Below is a small trained network, with its code and all its weights. Each question gives an input and a class and asks what happens when units are switched off, that is, made to give their printed mean instead of their output.

import numpy as np


def w(rows, s, z=0):
    codes = np.array(rows[::2]) - 128.0
    scale = np.full(codes.shape[1], s)
    scale[-1] = z or s
    return codes * scale


def norm(h):
    return h / np.sqrt((h * h).mean(-1, keepdims=True) + 1e-5)


def f(y):
    return y / 2 * (1 + np.tanh(0.7978845608 * (y + 0.044715 * y**3)))


def log_softmax(a):
    a = a - a.max(-1, keepdims=True)
    return a - np.log(np.exp(a).sum(-1, keepdims=True))


def net(x, mask):
    res = np.array(x, float).reshape(1, 6) / 4 @ E
    u = 0
    for l in range(2):
        y = f(norm(res) @ A[l][:, :-1].T + A[l][:, -1])
        res = res + np.where(mask[u : u + 11], y, B[l][:, -1]) @ B[l][:, :-1]
        u += 11
    return log_softmax(norm(res)[-1] @ U[:, :-1].T + U[:, -1])


A, B = {}, {}
E = w([
[172,12,14,121,159,126,107],'x0',
[128,126,126,130,128,128,127],'x1',
[46,119,49,116,57,184,103],'x2',
[125,79,157,65,167,166,211],'x3',
[83,63,140,254,150,117,144],'x4',
[129,98,126,129,29,98,177],'x5',
],0.0057)
A[0] = w([
[84,136,193,141,229,208,2,20],'L0N1',
[59,146,71,232,149,109,183,39],'L0N2',
[61,153,99,137,91,217,124,80],'L0N3',
[179,118,214,135,132,79,115,47],'L0N4',
[113,91,158,141,143,164,192,186],'L0N5',
[123,55,176,124,2,21,156,92],'L0N6',
[138,160,123,88,67,76,122,71],'L0N7',
[172,152,120,175,86,95,42,96],'L0N8',
[146,142,129,217,95,123,48,143],'L0N9',
[133,107,63,115,172,123,98,7],'L0N10',
[135,195,52,60,136,113,138,9],'L0N11',
],0.0088,0.0019)
B[0] = w([
[171,128,115,132,132,185,175,228],'L0N1',
[133,131,109,174,93,120,126,208],'L0N2',
[171,59,161,123,134,150,80,186],'L0N3',
[156,11,148,132,80,156,70,193],'L0N4',
[54,172,87,135,165,109,108,201],'L0N5',
[180,143,116,113,169,198,168,255],'L0N6',
[129,147,103,153,127,120,153,171],'L0N7',
[66,71,164,82,185,150,175,205],'L0N8',
[100,148,94,88,148,132,150,228],'L0N9',
[197,99,133,126,111,106,215,174],'L0N10',
[159,162,137,163,150,94,120,169],'L0N11',
],0.011,0.0044)
A[1] = w([
[92,164,219,146,96,189,95,170],'L1N1',
[107,120,86,87,57,198,18,124],'L1N2',
[15,120,125,44,191,110,158,80],'L1N3',
[167,53,65,112,134,88,91,253],'L1N4',
[78,11,121,185,186,122,133,208],'L1N5',
[162,63,183,53,180,79,119,153],'L1N6',
[128,78,165,123,244,149,68,239],'L1N7',
[146,169,117,55,100,51,80,115],'L1N8',
[100,122,130,149,75,236,42,189],'L1N9',
[201,159,90,2,136,104,99,28],'L1N10',
[77,73,144,213,114,106,152,208],'L1N11',
],0.0081,0.0013)
B[1] = w([
[115,43,91,92,254,21,156,172],'L1N1',
[158,87,211,158,58,185,124,145],'L1N2',
[47,89,38,77,105,132,28,171],'L1N3',
[142,115,243,89,186,71,173,202],'L1N4',
[100,205,142,126,109,85,51,254],'L1N5',
[76,118,124,171,66,142,63,188],'L1N6',
[132,117,108,91,4,199,165,215],'L1N7',
[133,107,29,253,122,156,69,134],'L1N8',
[177,138,183,118,125,58,130,170],'L1N9',
[41,191,113,205,105,104,95,193],'L1N10',
[163,189,106,130,108,145,112,181],'L1N11',
],0.0075,0.0066)
U = w([
[166,62,232,133,64,169,70,99],'0',
[191,159,89,126,168,253,218,250],'1',
[119,214,77,221,138,114,95,46],'2',
[42,95,81,50,136,157,88,29],'3',
[136,81,153,93,206,48,161,202],'4',
],0.013,0.0015)

Each question gives the input, the list of numbers given to net, and the class t.
The units are the neurons (one row each of A and B). Each row of codes is followed by its name. A weight is (code - 128) times the scale printed after its matrix; where a second scale follows, it is the last column's (A, B and U).
mask holds one flag per neuron, layer by layer. A switched-off neuron (its flag False) gives its mean, the last column of its row in B, instead of its output. The means were averaged over made-up inputs and are rounded, as every weight is.
A unit's drop is (log p(t) with every unit on - log p(t) with that unit switched off) / (log p(t) with every unit on - log p(t) with every unit switched off).
The circuit of an input: a set's keep is (log p(t) with only the set's units on - log p(t) with every unit switched off) / (log p(t) with every unit on - log p(t) with every unit switched off). Starting from the 12 units with the biggest drops (on a tie, the unit counted first), units are removed one at a time, each time the one whose removal leaves the highest keep (on an exact tie, the one counted first), for as long as the keep stays at least 0.8.
units of the circuit, in order: the units of the circuit, biggest drop first
top k neurons: the k neurons with the biggest drops, biggest first
k most important neurons of layer l: the k neurons of layer l with the biggest drops, biggest first
input [6,-1,-7,0,8,-4], class 2: 3 most important neurons of layer 0	L0N3, L0N6, L0N2
input [-7,-6,4,4,0,-6], class 4: units of the circuit, in order	L1N1
input [-3,-2,-6,4,6,-5], class 0: top 2 neurons	L0N4, L1N7
input [-3,-8,-2,7,3,8], class 1: 3 most important neurons of layer 0	L0N6, L0N8, L0N9
input [0,-7,-1,1,3,-2], class 2: 3 most important neurons of layer 0	L0N6, L0N5, L0N2
input [-6,3,2,-7,0,0], class 3: 2 most important neurons of layer 0	L0N8, L0N9
input [4,-4,-4,-5,-6,4], class 2: top 4 neurons	L1N10, L0N1, L0N11, L1N6
input [-7,-7,-4,-8,-4,-5], class 3: 2 most important neurons of layer 0	L0N8, L0N2
input [8,-5,-1,4,-5,-3], class 4: units of the circuit, in order	L1N4, L0N6
input [-5,7,-6,-8,-4,4], class 3: top 3 neurons	L0N8, L0N9, L0N3
input [-8,-5,3,5,-1,5], class 4: units of the circuit, in order	L1N1, L1N7
input [-4,-7,8,1,-7,-6], class 0: units of the circuit, in order	L0N3, L1N2
input [-8,4,0,6,-5,-3], class 4: units of the circuit, in order	L1N1, L0N6
input [6,7,5,0,3,-4], class 4: top neuron	L0N10
input [-5,3,0,7,7,0], class 2: top 2 neurons	L0N2, L0N8
input [1,-3,3,2,7,-7], class 1: top 2 neurons	L0N1, L1N10
input [-6,7,3,-8,7,-2], class 3: units of the circuit, in order	L0N8, L0N9
input [6,1,-5,1,8,-6], class 2: 2 most important neurons of layer 0	L0N6, L0N3
input [-2,2,7,-2,-4,7], class 0: top 2 neurons	L0N3, L1N2
input [3,-5,6,-3,-1,5], class 0: 2 most important neurons of layer 0	L0N3, L0N1
input [1,8,4,0,5,-6], class 1: units of the circuit, in order	L0N1
input [2,-1,-8,-5,-8,-8], class 0: top 2 neurons	L0N4, L0N6
input [4,2,-6,-1,-8,-7], class 2: 4 most important neurons of layer 0	L0N6, L0N3, L0N8, L0N11
input [-1,-4,-7,6,-2,-6], class 0: units of the circuit, in order	L0N4, L1N6
input [-8,-8,4,6,3,5], class 4: units of the circuit, in order	L1N1, L1N7
input [8,3,-3,-6,-6,-2], class 4: top 2 neurons	L0N10, L1N4
input [7,-6,-7,6,-7,5], class 0: units of the circuit, in order	L1N6
input [6,3,4,-7,-5,8], class 1: units of the circuit, in order	L0N6, L1N5
